Below is a small trained network, with its code and all its weights. Each question gives an input and a target symbol and asks what happens when units are switched off, that is, made to give their printed mean instead of their output.

import numpy as np


def w(rows, s, z=0):
    codes = np.array(rows[::2]) - 128.0
    scale = np.full(codes.shape[1], s)
    scale[-1] = z or s
    return codes * scale


def f(y):
    return np.maximum(y, 0)


def softmax(a):
    e = np.exp(a - a.max(-1, keepdims=True))
    return e / e.sum(-1, keepdims=True)


def log_softmax(a):
    a = a - a.max(-1, keepdims=True)
    return a - np.log(np.exp(a).sum(-1, keepdims=True))


def net(x, mask):
    ids = ['αβγδζηθλξστφω'.index(c) for c in x.split()]
    T = len(ids)
    res = E[ids] + P[:T]
    u = 0
    for l in range(2):
        q, k, v = (res @ M[l].T for M in (Q, K, V))
        z = softmax(np.where(np.tri(T) > 0, q @ k.T / 3**0.5, -1e9)) @ v
        res = res + np.where(mask[u], z, O[l][:, -1]) @ O[l][:, :-1]
        u += 1
        y = f(res @ A[l][:, :-1].T + A[l][:, -1])
        res = res + np.where(mask[u : u + 4], y, B[l][:, -1]) @ B[l][:, :-1]
        u += 4
    return log_softmax(res[-1] @ U[:, :-1].T + U[:, -1])


Q, K, V, O, A, B = {}, {}, {}, {}, {}, {}
E = w([
[80,34,36,108,100,46,165,64],'α',
[126,129,97,228,64,65,80,171],'β',
[58,253,86,177,67,71,149,84],'γ',
[194,169,141,71,126,180,212,85],'δ',
[13,73,63,176,145,127,41,138],'ζ',
[164,78,94,96,188,74,109,241],'η',
[9,177,176,106,130,168,185,137],'θ',
[58,58,186,106,189,182,143,188],'λ',
[63,56,131,241,141,99,171,94],'ξ',
[135,127,174,83,89,63,184,172],'σ',
[40,139,144,198,124,139,160,21],'τ',
[197,61,142,150,108,107,20,99],'φ',
[127,174,44,105,63,176,41,129],'ω',
],0.019)
P = w([
[89,150,124,116,170,59,127,118],'0',
[109,166,191,158,135,138,66,145],'1',
[88,1,77,147,72,127,236,80],'2',
[126,166,118,96,174,63,157,132],'3',
[101,176,186,150,114,141,58,149],'4',
[136,6,95,120,40,176,219,109],'5',
[152,176,167,135,171,123,166,161],'6',
[97,187,200,142,99,157,44,158],'7',
[154,22,102,101,22,192,207,126],'8',
[161,179,176,144,170,142,176,173],'9',
[87,192,204,140,85,159,43,153],'10',
[181,20,48,3,15,138,214,114],'11',
[155,179,165,142,169,139,194,177],'12',
[51,194,184,110,83,96,66,134],'13',
],0.009)
Q[0] = w([
[170,252,199,116,148,118,165,153],'L0H1',
[124,117,118,108,182,93,144,61],'L0H1',
[159,115,94,140,140,159,170,120],'L0H1',
],0.021)
K[0] = w([
[118,176,150,46,7,153,161,124],'L0H1',
[124,96,73,128,126,118,181,93],'L0H1',
[161,118,125,118,145,153,145,98],'L0H1',
],0.018)
V[0] = w([
[148,164,132,139,175,66,147,93],'L0H1',
[131,60,156,99,2,102,135,184],'L0H1',
[128,90,168,103,155,147,124,121],'L0H1',
],0.0071)
O[0] = w([
[133,151,178,175,73,189,54,138,126],'L0H1',
[117,87,91,85,169,1,161,47,253],'L0H1',
[113,88,113,69,146,121,119,108,86],'L0H1',
],0.0058,0.0044)
A[0] = w([
[78,195,126,140,188,117,62,176,6],'L0N1',
[167,176,129,158,32,137,230,69,128],'L0N2',
[198,122,94,56,58,146,216,167,139],'L0N3',
[164,121,131,131,108,168,249,140,44],'L0N4',
],0.011,0.0022)
B[0] = w([
[70,165,62,97,140,54,154,157,182],'L0N1',
[86,110,211,66,93,170,2,119,249],'L0N2',
[98,149,186,233,113,235,94,177,225],'L0N3',
[110,158,13,100,97,39,97,116,189],'L0N4',
],0.0089,0.011)
Q[1] = w([
[168,115,10,165,222,235,55,2],'L1H1',
[102,252,153,151,62,99,111,16],'L1H1',
[30,90,213,24,205,206,206,124],'L1H1',
],0.015)
K[1] = w([
[152,160,16,147,227,223,34,28],'L1H1',
[152,237,126,134,65,165,174,21],'L1H1',
[4,111,197,85,202,198,178,119],'L1H1',
],0.016)
V[1] = w([
[136,173,159,155,255,121,139,103],'L1H1',
[196,134,118,95,162,110,78,65],'L1H1',
[138,57,89,150,112,161,66,229],'L1H1',
],0.0091)
O[1] = w([
[114,161,252,117,27,126,28,186,2],'L1H1',
[45,164,130,133,104,122,118,135,11],'L1H1',
[91,93,138,78,140,1,146,67,161],'L1H1',
],0.0066,0.0077)
A[1] = w([
[226,119,170,89,82,40,254,117,136],'L1N1',
[170,227,72,49,17,127,84,126,93],'L1N2',
[23,140,146,164,146,155,49,158,7],'L1N3',
[167,47,77,142,48,51,154,210,33],'L1N4',
],0.0094,0.002)
B[1] = w([
[14,137,143,108,101,40,127,46,173],'L1N1',
[31,70,135,173,138,122,121,212,229],'L1N2',
[176,152,67,123,245,138,147,79,251],'L1N3',
[139,174,80,135,155,254,105,137,202],'L1N4',
],0.012,0.011)
U = w([
[70,98,92,76,95,176,182,48,36],'α',
[133,229,83,183,77,116,111,102,102],'β',
[119,175,155,210,184,70,103,155,14],'γ',
[101,76,164,93,119,240,66,131,206],'δ',
[186,120,79,121,190,60,135,135,59],'ζ',
[133,187,112,2,122,119,39,156,91],'η',
[105,215,143,101,143,179,248,143,125],'θ',
[155,51,172,70,220,92,151,155,157],'λ',
[134,82,165,232,181,88,204,105,155],'ξ',
[50,158,211,130,106,104,143,78,252],'σ',
[144,183,156,141,161,141,119,68,66],'τ',
[188,92,130,142,152,54,6,122,227],'φ',
[118,74,98,134,115,87,134,193,165],'ω',
],0.0085,0.0039)

Each question gives the input, a string of symbols that net reads in full, and the target symbol t.
The units are the heads (3 rows each of Q, K, V and O) and the neurons (one row each of A and B). Each row of codes is followed by its name. A weight is (code - 128) times the scale printed after its matrix; where a second scale follows, it is the last column's (O, A, B and U).
mask holds one flag per unit, layer by layer, with each layer's heads first. A switched-off unit (its flag False) gives its mean, the last column of its rows in O or B, instead of its output. The means were averaged over made-up inputs and are rounded, as every weight is.
A unit's drop is (log p(t) with every unit on - log p(t) with that unit switched off) / (log p(t) with every unit on - log p(t) with every unit switched off).
The circuit of an input: a set's keep is (log p(t) with only the set's units on - log p(t) with every unit switched off) / (log p(t) with every unit on - log p(t) with every unit switched off). Starting from all 10 units, units are removed one at a time, each time the one whose removal leaves the highest keep (on an exact tie, the one counted first), for as long as the keep stays at least 0.8.
circuit, biggest first: the units of the circuit, biggest drop first
unit that matters most: the unit with the biggest drop
top k neurons: the k neurons with the biggest drops, biggest first
k most important neurons of layer l: the k neurons of layer l with the biggest drops, biggest first
input σ σ σ γ γ φ λ σ ω α σ γ ζ, target ζ: top 3 neurons -> [L1N3, L0N1, L1N2]
input η θ σ, target α: top 3 neurons -> [L0N4, L1N2, L1N4]
input σ φ ω ω σ η ξ α ω σ τ, target τ: circuit, biggest first -> [L1N3, L1N2]
input η θ η σ, target σ: unit that matters most -> L1N3
input σ φ σ σ γ η λ α ξ τ, target τ: circuit, biggest first -> [L1H1, L1N3, L1N2]
input ω ω θ ζ ζ σ σ ω σ η σ γ η γ, target γ: circuit, biggest first -> [L1N2, L1N3]
input γ λ η η, target η: top 2 neurons -> [L1N4, L0N1]
input σ ζ η θ τ ω η σ θ, target δ: 2 most important neurons of layer 1 -> [L1N2, L1N1]
input λ θ σ θ γ φ θ τ τ, target δ: 2 most important neurons of layer 0 -> [L0N4, L0N2]
input γ η δ ζ σ η, target δ: top 2 neurons -> [L1N4, L0N3]
input θ σ γ φ ζ λ θ β γ θ γ φ, target δ: 2 most important neurons of layer 1 -> [L1N4, L1N1]
input η η η σ γ γ λ ζ, target ζ: top 2 neurons -> [L1N3, L0N1]
input ζ γ ω σ σ γ σ φ β, target α: top 3 neurons -> [L0N3, L1N4, L1N1]
input θ σ σ λ θ, target θ: unit that matters most -> L0N4
input η β ω σ σ η γ γ β γ σ β δ, target δ: 2 most important neurons of layer 1 -> [L1N2, L1N1]
input η ω θ φ φ δ θ θ ξ, target α: top 2 neurons -> [L0N4, L1N2]
input θ σ ξ γ τ η α η α, target δ: circuit, biggest first -> [L0N3, L0N2]
input τ η η δ α ζ φ η τ ξ ξ ω, target α: top 2 neurons -> [L0N2, L1N2]
input λ σ σ λ σ ζ δ θ δ σ ω δ, target δ: top 2 neurons -> [L0N2, L0N3]
input δ τ σ σ ξ ζ, target α: circuit, biggest first -> [L1H1, L1N4]
input η γ ω σ ω σ σ ω ζ δ η ω, target δ: circuit, biggest first -> [L0N3]
input δ γ σ ζ σ σ γ, target σ: 3 most important neurons of layer 1 -> [L1N3, L1N4, L1N2]
input σ δ σ γ σ σ σ τ ω, target α: 2 most important neurons of layer 1 -> [L1N2, L1N4]
input σ ζ δ δ σ γ η θ ζ η γ β, target α: circuit, biggest first -> [L1H1, L1N4]
input σ η φ θ σ ξ ω γ γ, target δ: 2 most important neurons of layer 0 -> [L0N2, L0N1]
input σ γ γ σ β, target β: 3 most important neurons of layer 1 -> [L1N4, L1N2, L1N3]
input δ λ σ η σ φ, target α: unit that matters most -> L1H1
input τ λ ξ δ δ σ σ σ ζ φ σ σ γ ω, target ω: circuit, biggest first -> [L1N2, L0N3]
